Rows and roughly how far along a hidden order each lies, from 0 to 12
(in the rows, 100 means zero)
[ 82  95  79  92 109  97 119 141 104 120  69 102 101  94 112  86] | 7
[ 99 108 115  66 120  84 131  98 105 114  83 101 111  96 107  87] | 6
[ 68 103  95 100 105 101 115 143 113 126  68 108 109  88 104  76] | 7
[ 97 101 105  66 118 111 104  64  68 122  86  91 102  91 128 107] | 6
[107 140 150  54 132 107 104  85  86  50  79  74 120  91 141 107] | 10
[ 77 128 137  72 116  87 102  89  93  86  69  86 104  99 105  81] | 5
[ 92 112 119  72 101 135 106  62  64 145  94 101 107  82 122 118] | 6
[114 110 110  57 131 102 141  73  92 112  92 100 106  88 114 109] | 8
[104  94  96  96 109 105 107  96  96 106  95 106  99  90 109 104] | 0
[ 76 109 125  93 100  80 107 119 120 111  85 104 116 102  88  69] | 2
[ 94  98  99  80 107 103 131 122  96 140  75 111 106  84 115  93] | 5
[108  91  97  68 116 101 139 106  91 143  75 113 105  81 125  99] | 4
[ 92  70 134  56 126  76 145  92 129 131  71 111 128  92 148  82] | 8
[ 95  99  88  92 108  83 113 136 104 119  69  95 103 100 115  79] | 6
[105  93  91  93 107  86 101 103 100  92  95  94  99 107 105  95] | 0
[ 66 128 144  82  87 102  86  84  93 127  93  90 121 104  94  81] | 6
[112 107  92  38 114 107 140 100  78 119  94  71 101  95 110  99] | 12
[ 78 122 180  77 122  94 107  73  80 118 101  82 106  98  91 119] | 8
[111 114  95  36 102 114 139 108  74 129  97  66 101  96 105 100] | 12
[ 98 169 137  71 116 124 106  89  95  54  74  85 108  89 127 100] | 9
[ 79 127 138  78  95  97  92  83  84 119  83  86 108 105  98  88] | 5
[ 98  97  88  85 111  95 124 125  98 129  73 103 103  91 119  89] | 6
[ 89  99 111  89 107  94 117 109 108 118  84 109 110  90 103  85] | 2
[ 71 137 149  83  90  93  93  91  89 115  81  86 109 108  86  81] | 5
[114 115 112  56 127 101 141  78  91 110  93  99 105  94 110 109] | 8
[111  98 104  65 129 110 144  84  89 134  82 113 106  75 125 108] | 6
[109 114 107  49 120 107 139  90  87 118  92  86 105  90 107 102] | 10
[ 86 138 137  66 116 105 107  90  89  83  73  86 105  93 113  95] | 6
[111  85  90  69 122  74 127 111  98 119  72 100 105  97 125  85] | 4
[101  91 104  73 119  94 132 107  99 137  72 112 111  79 122  87] | 4
[ 64 114 129  76  93 129  95  66  87 147 103 106 127  84 110  98] | 8
[101  89  86  76 121 121 120  78  76 110  91 108  90  79 121 122] | 1
[ 68 131 200  82 118  71  95  80  94 108 107  71 114 113  73 106] | 9
[111 100 100  66 116 110 143  97  85 141  84 111 102  83 122 110] | 5
[ 86 120 127  76 110  80  98  91  86  92  73  83  98 108  98  84] | 3
[ 85 140 145  78 106 100 102  90  87  96  73  85 103 100 102  89] | 5
[ 99  99 107  81 111  85 123 119 104 133  71 105 111  91 113  79] | 5
[121 110  93  40 112 119 144  96  69 131  95  74  98  89 115 110] | 12
[ 70 108 166  72 137  77 103  70  91  98  92  81 109  99  96 103] | 7
[ 63 114 134  80 101 126  97  66  87 142  93 109 123  79 108  94] | 7
[112 124 119  58 111  91 131  94  92 114  93  80 107 103 101  93] | 10
[130  99  94  54 141  99 143  68  83 108  88  98 100  89 129 117] | 8
[ 99 100 102  87 101 105 110 101  97 113  96 106 101  95 104 103] | 1
[ 99 102 103  97 103  95  98 100  99  98  97  96 100 103 101  96] | 0
[101  72 136  57 119  49 135 102 135 115  70  96 127 118 145  71] | 9
[ 94 121 126  73 104 106 103  76  70 120  80  89  98  96 110 102] | 5
[ 68 133 147  76 107  98 103  91  93  98  72  92 105  95  93  83] | 4
